Below is a small trained network, with its code and all its weights. Each question gives an input and a class and asks what happens when units are switched off, that is, made to give their printed mean instead of their output.

import numpy as np


def w(rows, s, z=0):
    codes = np.array(rows[::2]) - 128.0
    scale = np.full(codes.shape[1], s)
    scale[-1] = z or s
    return codes * scale


def f(y):
    return y / 2 * (1 + np.tanh(0.7978845608 * (y + 0.044715 * y**3)))


def log_softmax(a):
    a = a - a.max(-1, keepdims=True)
    return a - np.log(np.exp(a).sum(-1, keepdims=True))


def net(x, mask):
    res = np.array(x, float).reshape(1, 5) / 4 @ E
    y = f(res @ A[0][:, :-1].T + A[0][:, -1])
    res = res + np.where(mask, y, B[0][:, -1]) @ B[0][:, :-1]
    return log_softmax(res[-1] @ U[:, :-1].T + U[:, -1])


A, B = {}, {}
E = w([
[207,190,158,157,101,92,160,124,166,208,187,81],'x0',
[38,163,76,48,188,176,139,81,134,112,199,137],'x1',
[120,40,216,94,74,142,95,191,98,61,169,171],'x2',
[95,99,159,99,156,4,134,149,217,123,89,95],'x3',
[181,153,217,208,145,152,165,1,83,114,106,143],'x4',
],0.011)
A[0] = w([
[242,125,173,189,92,45,158,101,156,220,158,110,241],'neuron 1',
[171,169,160,146,117,47,221,168,198,156,115,108,218],'neuron 2',
[99,62,149,80,116,217,118,177,61,1,171,194,166],'neuron 3',
[196,99,199,169,57,83,123,176,124,202,112,110,138],'neuron 4',
[112,130,111,90,112,166,108,132,124,124,158,181,177],'neuron 5',
[148,178,130,134,240,128,205,11,133,242,144,103,188],'neuron 6',
[212,120,113,203,141,148,86,243,95,170,113,71,171],'neuron 7',
[139,125,196,157,217,185,132,84,45,116,98,196,155],'neuron 8',
[128,197,135,189,84,221,153,79,159,185,105,78,175],'neuron 9',
[78,68,139,122,192,88,90,182,156,59,120,93,161],'neuron 10',
[71,128,39,56,209,139,155,150,115,133,188,97,99],'neuron 11',
[111,46,103,154,167,38,141,153,184,73,103,113,130],'neuron 12',
[83,88,57,129,119,153,87,162,155,135,83,151,253],'neuron 13',
[145,102,94,114,181,239,95,109,73,32,127,231,222],'neuron 14',
[180,113,119,184,128,246,137,95,26,22,191,191,254],'neuron 15',
[142,83,144,118,29,174,106,116,48,107,154,125,179],'neuron 16',
[140,190,62,38,162,106,146,92,140,121,185,91,216],'neuron 17',
[154,85,213,124,58,63,99,205,174,80,77,41,236],'neuron 18',
[35,92,62,35,224,86,156,154,215,118,87,177,239],'neuron 19',
[193,141,151,164,114,71,204,102,166,205,196,39,191],'neuron 20',
],0.0079,0.0037)
B[0] = w([
[94,96,190,199,76,145,214,220,170,147,97,130,250],'neuron 1',
[52,102,144,172,123,114,93,162,163,96,125,128,219],'neuron 2',
[138,76,80,111,121,171,76,72,164,89,125,156,228],'neuron 3',
[97,100,146,166,74,78,121,169,131,162,229,143,219],'neuron 4',
[111,137,81,123,83,125,118,147,123,96,166,108,161],'neuron 5',
[139,228,200,162,202,162,192,142,159,149,64,66,238],'neuron 6',
[150,77,77,152,42,112,178,157,103,218,126,96,190],'neuron 7',
[151,168,202,105,140,114,166,78,48,142,120,139,205],'neuron 8',
[193,192,141,133,144,127,241,133,109,183,103,114,198],'neuron 9',
[143,73,83,107,134,137,63,94,162,155,90,149,192],'neuron 10',
[84,87,151,109,165,151,72,137,79,137,199,72,192],'neuron 11',
[133,109,114,114,136,95,76,56,193,142,75,188,198],'neuron 12',
[168,108,45,33,156,98,100,122,101,177,130,111,182],'neuron 13',
[202,149,170,63,93,153,82,40,53,111,167,100,223],'neuron 14',
[200,158,174,81,56,174,183,71,97,80,128,142,243],'neuron 15',
[188,157,109,112,67,185,168,142,133,85,170,167,187],'neuron 16',
[83,179,123,97,152,166,96,163,147,147,144,58,190],'neuron 17',
[77,44,165,161,79,82,56,161,157,143,96,219,245],'neuron 18',
[103,68,97,66,231,82,48,80,121,127,142,137,228],'neuron 19',
[71,134,106,255,156,167,183,175,220,85,140,112,227],'neuron 20',
],0.0084,0.017)
U = w([
[194,126,15,123,27,110,188,150,39,216,135,89,174],'0',
[57,123,113,67,221,114,83,121,111,144,243,8,52],'1',
[157,123,113,121,8,255,136,67,83,13,190,218,119],'2',
[101,201,145,214,172,182,211,149,218,149,104,66,78],'3',
[76,79,206,216,15,62,150,172,139,142,192,177,105],'4',
[166,192,235,125,131,134,207,80,55,134,130,99,83],'5',
[99,87,108,114,142,50,58,78,180,134,47,210,255],'6',
],0.0076,0.0011)

Each question gives the input, the list of numbers given to net, and the class t.
The units are the neurons (one row each of A and B). Each row of codes is followed by its name. A weight is (code - 128) times the scale printed after its matrix; where a second scale follows, it is the last column's (A, B and U).
mask holds one flag per neuron, in row order. A switched-off neuron (its flag False) gives its mean, the last column of its row in B, instead of its output. The means were averaged over made-up inputs and are rounded, as every weight is.
A unit's drop is (log p(t) with every unit on - log p(t) with that unit switched off) / (log p(t) with every unit on - log p(t) with every unit switched off).
The circuit of an input: a set's keep is (log p(t) with only the set's units on - log p(t) with every unit switched off) / (log p(t) with every unit on - log p(t) with every unit switched off). Starting from the 12 units with the biggest drops (on a tie, the unit counted first), units are removed one at a time, each time the one whose removal leaves the highest keep (on an exact tie, the one counted first), for as long as the keep stays at least 0.8.
units of the circuit, in order: the units of the circuit, biggest drop first
k most important neurons: the k neurons with the biggest drops, biggest first
drop when u is switched off: that unit's drop, to one decimal
input [7,8,-2,-6,2], class 3: units of the circuit, in order => neuron 6
input [5,0,3,-5,-5], class 0: units of the circuit, in order => neuron 7; neuron 18
input [5,-1,-7,-8,7], class 3: 2 most important neurons => neuron 20; neuron 6
input [7,-1,0,-8,3], class 3: 4 most important neurons => neuron 20; neuron 1; neuron 14; neuron 6
input [-6,4,-3,7,-7], class 1: 2 most important neurons => neuron 11; neuron 17
input [8,-7,-6,-4,-6], class 4: 4 most important neurons => neuron 4; neuron 7; neuron 2; neuron 1
input [0,-5,1,-4,3], class 2: 3 most important neurons => neuron 6; neuron 15; neuron 16
input [3,-4,-4,-8,2], class 3: 4 most important neurons => neuron 20; neuron 1; neuron 14; neuron 6
input [5,5,0,-1,8], class 3: 4 most important neurons => neuron 20; neuron 6; neuron 14; neuron 1
input [-5,-4,0,2,7], class 5: 2 most important neurons => neuron 8; neuron 3
input [1,0,-3,-1,7], class 3: 4 most important neurons => neuron 6; neuron 14; neuron 20; neuron 1
input [-4,5,6,5,4], class 6: 2 most important neurons => neuron 19; neuron 10
input [4,0,-7,3,-8], class 1: drop when neuron 19 is switched off => 0.4
input [-8,-7,-6,-7,3], class 5: units of the circuit, in order => neuron 8
input [0,8,0,3,6], class 5: drop when neuron 6 is switched off => 0.3
input [-8,-7,-4,2,5], class 5: drop when neuron 8 is switched off => 1.0
